Here is a tiny trained network, its code and every weight. The questions are about switching its units off for an input and a class, where a switched-off unit gives its printed mean instead of its output.

import numpy as np


def w(rows, s, z=0):
    codes = np.array(rows[::2]) - 128.0
    scale = np.full(codes.shape[1], s)
    scale[-1] = z or s
    return codes * scale


def norm(h):
    return h / np.sqrt((h * h).mean(-1, keepdims=True) + 1e-5)


def f(y):
    return y / 2 * (1 + np.tanh(0.7978845608 * (y + 0.044715 * y**3)))


def log_softmax(a):
    a = a - a.max(-1, keepdims=True)
    return a - np.log(np.exp(a).sum(-1, keepdims=True))


def net(x, mask):
    res = np.array(x, float).reshape(1, 7) / 4 @ E
    u = 0
    for l in range(4):
        y = f(norm(res) @ A[l][:, :-1].T + A[l][:, -1])
        res = res + np.where(mask[u : u + 4], y, B[l][:, -1]) @ B[l][:, :-1]
        u += 4
    return log_softmax(norm(res)[-1] @ U[:, :-1].T + U[:, -1])


A, B = {}, {}
E = w([
[44,203,174,172,66,30,96,115,145,213,120,95],'x0',
[163,174,152,54,117,73,180,153,104,170,126,249],'x1',
[63,31,55,167,137,28,174,110,154,107,177,165],'x2',
[148,161,107,181,78,181,122,74,189,141,168,196],'x3',
[130,184,54,103,183,128,89,131,118,184,215,111],'x4',
[203,163,99,120,145,65,94,109,187,76,103,110],'x5',
[104,199,99,164,79,134,166,205,90,54,152,128],'x6',
],0.0015)
A[0] = w([
[169,56,254,205,47,129,193,154,187,80,44,145,53],'L0N0',
[56,182,130,176,46,47,100,124,119,232,72,88,173],'L0N1',
[170,75,78,88,193,210,167,141,116,64,118,161,47],'L0N2',
[151,176,99,223,59,220,120,53,228,141,174,238,6],'L0N3',
],0.0026,0.002)
B[0] = w([
[51,196,26,34,206,130,73,80,36,114,117,138,166],'L0N0',
[188,57,133,137,157,160,74,141,102,84,142,182,249],'L0N1',
[126,100,180,199,131,89,8,154,94,143,150,181,160],'L0N2',
[141,69,112,102,176,52,148,209,16,155,44,2,170],'L0N3',
],0.004,0.0019)
A[1] = w([
[150,192,60,135,202,135,100,168,130,220,253,91,2],'L1N0',
[174,198,180,94,104,207,85,139,93,142,106,74,47],'L1N1',
[18,67,157,125,94,243,165,159,64,218,169,150,67],'L1N2',
[26,200,185,159,54,22,52,113,149,189,110,102,7],'L1N3',
],0.0028,0.0014)
B[1] = w([
[64,113,116,71,129,154,124,62,38,40,13,149,183],'L1N0',
[85,117,114,176,181,149,182,150,206,174,113,161,217],'L1N1',
[207,173,168,163,155,36,153,47,162,16,81,108,245],'L1N2',
[188,39,96,169,226,253,115,192,59,15,153,185,86],'L1N3',
],0.004,0.0011)
A[2] = w([
[223,194,61,112,154,62,52,139,221,103,130,88,59],'L2N0',
[99,217,83,185,59,143,178,254,88,19,167,123,71],'L2N1',
[147,99,161,243,171,119,58,173,60,120,122,199,119],'L2N2',
[168,91,164,91,188,73,167,226,83,145,69,78,252],'L2N3',
],0.0028,0.0013)
B[2] = w([
[120,149,236,218,120,107,200,81,60,39,98,142,170],'L2N0',
[159,21,170,95,183,100,59,3,191,248,80,115,220],'L2N1',
[189,122,79,81,132,184,116,196,108,68,192,144,227],'L2N2',
[148,124,61,200,58,136,156,141,79,178,172,33,253],'L2N3',
],0.0034,0.0017)
A[3] = w([
[165,242,200,121,160,210,72,179,106,130,40,93,96],'L3N0',
[70,39,66,162,81,52,175,134,215,119,192,137,212],'L3N1',
[43,80,33,176,153,26,138,128,155,83,180,167,8],'L3N2',
[22,81,94,218,94,226,62,100,218,35,133,2,113],'L3N3',
],0.0023,0.0013)
B[3] = w([
[44,77,84,168,157,135,191,151,158,102,160,127,194],'L3N0',
[131,181,170,134,123,184,123,149,147,169,141,98,208],'L3N1',
[86,159,133,155,196,253,195,178,161,125,52,129,172],'L3N2',
[148,184,129,67,63,71,150,162,105,169,149,203,251],'L3N3',
],0.0043,0.0019)
U = w([
[215,42,111,155,158,213,56,213,98,35,221,178,112],'0',
[45,157,132,200,189,224,228,204,245,185,112,118,114],'1',
[26,149,34,36,157,128,99,80,59,69,47,145,105],'2',
[175,85,79,171,85,88,159,175,61,188,130,1,118],'3',
[161,53,191,123,131,92,62,25,225,222,118,111,93],'4',
[166,180,211,219,134,63,191,72,136,7,118,110,88],'5',
[148,225,142,64,31,97,147,159,142,175,195,177,252],'6',
],0.0075,0.0039)

Each question gives the input, the list of numbers given to net, and the class t.
The units are the neurons (one row each of A and B). Each row of codes is followed by its name. A weight is (code - 128) times the scale printed after its matrix; where a second scale follows, it is the last column's (A, B and U).
mask holds one flag per neuron, layer by layer. A switched-off neuron (its flag False) gives its mean, the last column of its row in B, instead of its output. The means were averaged over made-up inputs and are rounded, as every weight is.
A unit's drop is (log p(t) with every unit on - log p(t) with that unit switched off) / (log p(t) with every unit on - log p(t) with every unit switched off).
The circuit of an input: a set's keep is (log p(t) with only the set's units on - log p(t) with every unit switched off) / (log p(t) with every unit on - log p(t) with every unit switched off). Starting from the 12 units with the biggest drops (on a tie, the unit counted first), units are removed one at a time, each time the one whose removal leaves the highest keep (on an exact tie, the one counted first), for as long as the keep stays at least 0.8.
circuit, biggest first: the units of the circuit, biggest drop first
unit that matters most: the unit with the biggest drop
top k neurons: the k neurons with the biggest drops, biggest first
top k neurons in layer l: the k neurons of layer l with the biggest drops, biggest first
input [-7,-5,-8,1,1,7,0], class 1: circuit, biggest first -> [L0N1, L1N1]
input [8,-5,4,3,1,4,-6], class 0: top neuron -> [L1N3]
input [-3,-7,-6,-6,-1,-8,-7], class 5: top 4 neurons -> [L1N2, L0N3, L2N1, L0N1]
input [3,0,8,5,5,-7,2], class 1: top 2 neurons in layer 3 -> [L3N2, L3N1]
input [7,2,4,2,8,5,-2], class 2: top 2 neurons -> [L1N0, L0N2]
input [-3,4,4,7,8,1,1], class 2: top 2 neurons -> [L1N0, L0N1]
input [7,1,8,2,3,1,-1], class 1: top 3 neurons -> [L3N2, L0N2, L3N1]
input [2,7,-5,-7,7,4,-3], class 2: top 4 neurons -> [L1N0, L0N3, L3N3, L3N1]
input [0,7,1,-1,6,8,-1], class 5: top 2 neurons -> [L2N0, L0N0]
input [4,3,6,7,7,2,-7], class 2: top 2 neurons in layer 3 -> [L3N2, L3N0]
input [-1,-4,2,7,-7,-3,8], class 4: top 2 neurons -> [L2N1, L1N0]
input [2,6,-3,0,-7,-8,-5], class 5: top 4 neurons -> [L1N2, L2N1, L3N3, L1N0]
input [-3,-6,-1,4,3,4,1], class 6: top 3 neurons -> [L3N3, L1N2, L0N1]
input [3,-5,-8,-8,-2,4,8], class 1: unit that matters most -> L1N1
input [-2,6,4,-6,3,5,8], class 4: circuit, biggest first -> [L2N1, L0N3, L0N0]
input [-3,-4,-1,-6,7,-2,-3], class 2: top 3 neurons -> [L1N0, L0N3, L0N1]
input [-3,6,-6,-3,-6,2,-3], class 1: top 3 neurons in layer 1 -> [L1N1, L1N0, L1N2]
input [0,3,6,2,2,5,6], class 1: top 3 neurons in layer 1 -> [L1N2, L1N3, L1N0]
input [-3,-3,6,5,4,6,-5], class 1: circuit, biggest first -> [L3N2, L0N1]
input [3,8,-5,-8,-3,-5,3], class 3: unit that matters most -> L2N3
input [7,-3,2,7,-7,6,4], class 0: top 2 neurons in layer 1 -> [L1N3, L1N0]
